Below are the code and all the weights of a small trained network. Each question names an input and a target symbol and asks about switching units off, where a switched-off unit gives its printed mean instead of its output.

import numpy as np


def w(rows, s, z=0):
    codes = np.array(rows[::2]) - 128.0
    scale = np.full(codes.shape[1], s)
    scale[-1] = z or s
    return codes * scale


def norm(h):
    return h / np.sqrt((h * h).mean(-1, keepdims=True) + 1e-5)


def f(y):
    return y / 2 * (1 + np.tanh(0.7978845608 * (y + 0.044715 * y**3)))


def softmax(a):
    e = np.exp(a - a.max(-1, keepdims=True))
    return e / e.sum(-1, keepdims=True)


def log_softmax(a):
    a = a - a.max(-1, keepdims=True)
    return a - np.log(np.exp(a).sum(-1, keepdims=True))


def net(x, mask):
    ids = ['βγδζηλμπστφω'.index(c) for c in x.split()]
    T = len(ids)
    res = E[ids] + P[:T]
    u = 0
    for l in range(2):
        r = norm(res)
        for j in range(2):
            rows = slice(2 * j, 2 * j + 2)
            q, k, v = (r @ M[l][rows].T for M in (Q, K, V))
            z = softmax(np.where(np.tri(T) > 0, q @ k.T / 2**0.5, -1e9)) @ v
            o = O[l][rows]
            res = res + np.where(mask[u + j], z, o[:, -1]) @ o[:, :-1]
        u += 2
        y = f(norm(res) @ A[l][:, :-1].T + A[l][:, -1])
        res = res + np.where(mask[u : u + 8], y, B[l][:, -1]) @ B[l][:, :-1]
        u += 8
    return log_softmax(norm(res)[-1] @ U[:, :-1].T + U[:, -1])


Q, K, V, O, A, B = {}, {}, {}, {}, {}, {}
E = w([
[106,110,160,137,164,153,154,147],'β',
[127,171,201,131,88,128,219,118],'γ',
[144,107,132,124,160,157,131,158],'δ',
[145,109,151,121,138,158,139,156],'ζ',
[106,98,140,141,163,136,148,146],'η',
[124,108,136,139,162,139,144,155],'λ',
[148,105,133,132,154,155,133,159],'μ',
[182,167,81,116,184,169,167,3],'π',
[137,73,113,175,112,122,153,201],'σ',
[148,72,143,139,101,119,164,114],'τ',
[122,61,137,69,158,132,101,186],'φ',
[119,114,175,123,149,163,155,150],'ω',
],0.0057)
P = w([
[124,146,252,161,229,179,176,163],'0',
[133,135,231,157,208,168,165,153],'1',
[133,129,198,142,194,164,147,154],'2',
[132,124,178,135,184,162,139,150],'3',
[142,125,158,125,170,160,129,143],'4',
[134,119,152,118,160,156,130,140],'5',
[142,119,141,110,144,159,122,138],'6',
[134,116,128,102,137,155,115,136],'7',
[125,118,113,102,129,149,113,135],'8',
[114,126,100,100,113,148,115,135],'9',
[113,124,84,97,99,145,108,126],'10',
[112,120,69,95,82,138,99,120],'11',
[101,133,70,98,96,152,99,101],'12',
],0.0027)
Q[0] = w([
[152,94,175,119,150,203,122,174],'L0H1',
[138,196,119,189,70,115,102,90],'L0H1',
[137,151,116,153,33,2,90,83],'L0H2',
[84,235,84,129,142,133,99,134],'L0H2',
],0.0054)
K[0] = w([
[128,185,60,73,169,107,102,77],'L0H1',
[67,80,201,172,151,125,132,223],'L0H1',
[144,194,247,151,220,191,147,103],'L0H2',
[77,84,255,159,152,101,95,251],'L0H2',
],0.0046)
V[0] = w([
[76,117,82,78,96,147,128,122],'L0H1',
[191,226,112,126,135,135,150,26],'L0H1',
[195,162,154,130,169,139,233,5],'L0H2',
[87,190,92,100,222,227,81,142],'L0H2',
],0.0024)
O[0] = w([
[139,161,58,105,79,106,74,96,46],'L0H1',
[60,132,116,147,64,167,128,153,7],'L0H1',
[69,187,85,65,197,177,94,117,221],'L0H2',
[93,187,253,201,131,116,70,65,68],'L0H2',
],0.0032,0.0019)
A[0] = w([
[73,102,84,169,209,132,69,175,104],'L0N1',
[27,78,80,245,92,130,100,137,235],'L0N2',
[120,137,104,23,215,139,112,40,157],'L0N3',
[118,154,179,122,177,151,105,26,85],'L0N4',
[213,71,124,85,152,134,50,186,145],'L0N5',
[73,132,129,72,207,99,55,189,83],'L0N6',
[25,90,140,194,175,123,95,84,42],'L0N7',
[39,252,208,113,142,158,183,102,255],'L0N8',
],0.0022,0.0006)
B[0] = w([
[134,130,218,72,38,129,121,80,163],'L0N1',
[174,107,158,19,115,214,163,98,94],'L0N2',
[191,80,205,255,64,88,173,119,206],'L0N3',
[147,112,111,193,93,49,116,179,125],'L0N4',
[43,151,202,148,126,84,225,55,251],'L0N5',
[143,115,96,191,65,98,84,48,167],'L0N6',
[197,187,128,111,97,115,50,139,103],'L0N7',
[165,100,13,88,89,27,52,107,160],'L0N8',
],0.0022,0.0013)
Q[1] = w([
[92,225,112,152,128,89,69,148],'L1H1',
[119,47,136,90,124,110,109,166],'L1H1',
[108,245,91,181,93,73,2,135],'L1H2',
[111,200,74,153,33,65,70,156],'L1H2',
],0.0065)
K[1] = w([
[144,129,193,163,251,154,106,221],'L1H1',
[146,207,81,122,134,164,68,54],'L1H1',
[104,141,234,174,253,130,137,128],'L1H2',
[151,142,227,228,237,186,147,103],'L1H2',
],0.0049)
V[1] = w([
[115,134,140,51,151,66,172,253],'L1H1',
[10,81,197,156,107,200,100,215],'L1H1',
[201,136,198,99,130,90,194,21],'L1H2',
[168,189,172,193,133,146,228,183],'L1H2',
],0.0032)
O[1] = w([
[194,122,174,125,91,4,45,138,245],'L1H1',
[203,73,102,88,97,72,146,6,227],'L1H1',
[60,209,72,35,165,108,164,153,255],'L1H2',
[61,167,18,161,19,155,129,83,248],'L1H2',
],0.0035,0.0021)
A[1] = w([
[128,115,71,89,77,168,190,136,124],'L1N1',
[136,58,159,164,81,132,109,212,203],'L1N2',
[180,145,106,143,60,68,138,145,246],'L1N3',
[153,112,74,96,146,76,186,111,142],'L1N4',
[45,231,102,167,108,153,126,149,205],'L1N5',
[197,141,184,90,143,37,37,184,16],'L1N6',
[52,255,84,133,94,141,72,198,158],'L1N7',
[162,138,172,169,161,104,150,120,244],'L1N8',
],0.0049,0.0012)
B[1] = w([
[51,119,50,82,166,184,76,134,214],'L1N1',
[198,200,201,246,147,87,153,58,158],'L1N2',
[124,221,231,149,181,124,145,165,156],'L1N3',
[121,156,131,132,155,184,149,218,254],'L1N4',
[159,205,205,68,103,34,7,178,120],'L1N5',
[135,11,124,26,165,128,27,84,150],'L1N6',
[121,235,253,126,122,100,35,116,121],'L1N7',
[114,161,83,100,66,122,43,185,165],'L1N8',
],0.0031,0.0041)
U = w([
[52,119,139,161,118,102,156,30,117],'β',
[83,252,196,80,124,93,85,173,188],'γ',
[149,112,77,149,96,141,64,117,19],'δ',
[163,122,113,88,2,152,128,123,56],'ζ',
[86,96,90,158,116,78,136,98,3],'η',
[71,141,39,172,98,54,51,161,164],'λ',
[157,124,88,174,69,145,104,132,65],'μ',
[146,152,110,132,144,158,111,55,87],'π',
[234,150,196,225,140,103,214,148,190],'σ',
[107,120,53,56,196,183,216,203,161],'τ',
[196,39,184,51,175,79,68,130,225],'φ',
[100,121,151,98,79,137,164,57,31],'ω',
],0.0068,0.0021)

Each question gives the input, a string of symbols that net reads in full, and the target symbol t.
The units are the heads (2 rows each of Q, K, V and O) and the neurons (one row each of A and B). Each row of codes is followed by its name. A weight is (code - 128) times the scale printed after its matrix; where a second scale follows, it is the last column's (O, A, B and U).
mask holds one flag per unit, layer by layer, with each layer's heads first. A switched-off unit (its flag False) gives its mean, the last column of its rows in O or B, instead of its output. The means were averaged over made-up inputs and are rounded, as every weight is.
A unit's drop is (log p(t) with every unit on - log p(t) with that unit switched off) / (log p(t) with every unit on - log p(t) with every unit switched off).
The circuit of an input: a set's keep is (log p(t) with only the set's units on - log p(t) with every unit switched off) / (log p(t) with every unit on - log p(t) with every unit switched off). Starting from the 12 units with the biggest drops (on a tie, the unit counted first), units are removed one at a time, each time the one whose removal leaves the highest keep (on an exact tie, the one counted first), for as long as the keep stays at least 0.8.
units of the circuit, in order: the units of the circuit, biggest drop first
most important unit: the unit with the biggest drop
top k neurons: the k neurons with the biggest drops, biggest first
k most important neurons of layer l: the k neurons of layer l with the biggest drops, biggest first
input λ τ τ τ φ τ φ π τ, target γ: units of the circuit, in order => [L1H1 L1N5 L0H2]
input τ β τ δ π τ τ π τ π, target τ: most important unit => L0H2
input φ β ω φ τ σ φ β β ζ, target φ: 2 most important neurons of layer 1 => [L1N6 L1N8]
input ω λ β, target β: units of the circuit, in order => [L0H2 L1H2 L1N4]
input τ σ τ τ τ π ζ, target γ: units of the circuit, in order => [L1H1 L1N7 L1N5]
input φ σ ζ β, target σ: units of the circuit, in order => [L1N1 L1H2]
input φ λ π φ φ ζ, target σ: units of the circuit, in order => [L1H2 L1N2]
input τ τ τ λ φ τ ζ σ λ, target σ: units of the circuit, in order => [L1H2 L1N2]
input φ μ φ φ τ φ β ζ γ λ, target γ: units of the circuit, in order => [L1H2 L0N8 L1N7]
input τ τ γ γ β, target γ: top 2 neurons => [L1N7 L0N8]
input μ β τ λ τ τ μ β τ β σ δ, target σ: units of the circuit, in order => [L1H2 L1N2 L0H2]
input γ τ τ ζ τ β φ λ δ, target φ: units of the circuit, in order => [L1N6 L1H2]
input β τ β τ σ γ τ β τ τ π μ, target γ: units of the circuit, in order => [L1H1 L1N7]
input ζ λ τ τ ω λ λ η σ ζ, target σ: most important unit => L1H2
input λ φ λ τ β φ φ μ ζ γ π β, target γ: units of the circuit, in order => [L1H1 L1N5]
input τ τ ζ τ τ ζ η δ λ ζ π φ, target γ: units of the circuit, in order => [L1H1 L1N7 L1N5]
input σ φ λ μ, target φ: top 3 neurons => [L1N6 L0N3 L1N8]
input η μ ζ λ π τ φ λ τ σ φ τ, target σ: top 2 neurons => [L0N6 L0N3]
input τ φ τ η τ τ τ τ γ λ η, target γ: 2 most important neurons of layer 0 => [L0N8 L0N5]
input ζ γ λ σ, target σ: units of the circuit, in order => [L1N2]
input β μ ω λ, target λ: top 3 neurons => [L1N8 L1N2 L0N8]
input φ φ σ λ ζ ω, target σ: 2 most important neurons of layer 1 => [L1N1 L1N3]
input β λ β φ τ ζ τ λ γ η, target γ: top 2 neurons => [L0N8 L1N7]
input φ β ω τ τ λ β φ γ, target γ: top 2 neurons => [L0N8 L1N3]
input γ γ σ λ β π ω, target γ: top 2 neurons => [L1N7 L1N5]
input β δ ζ, target ζ: top 3 neurons => [L1N8 L1N1 L1N2]
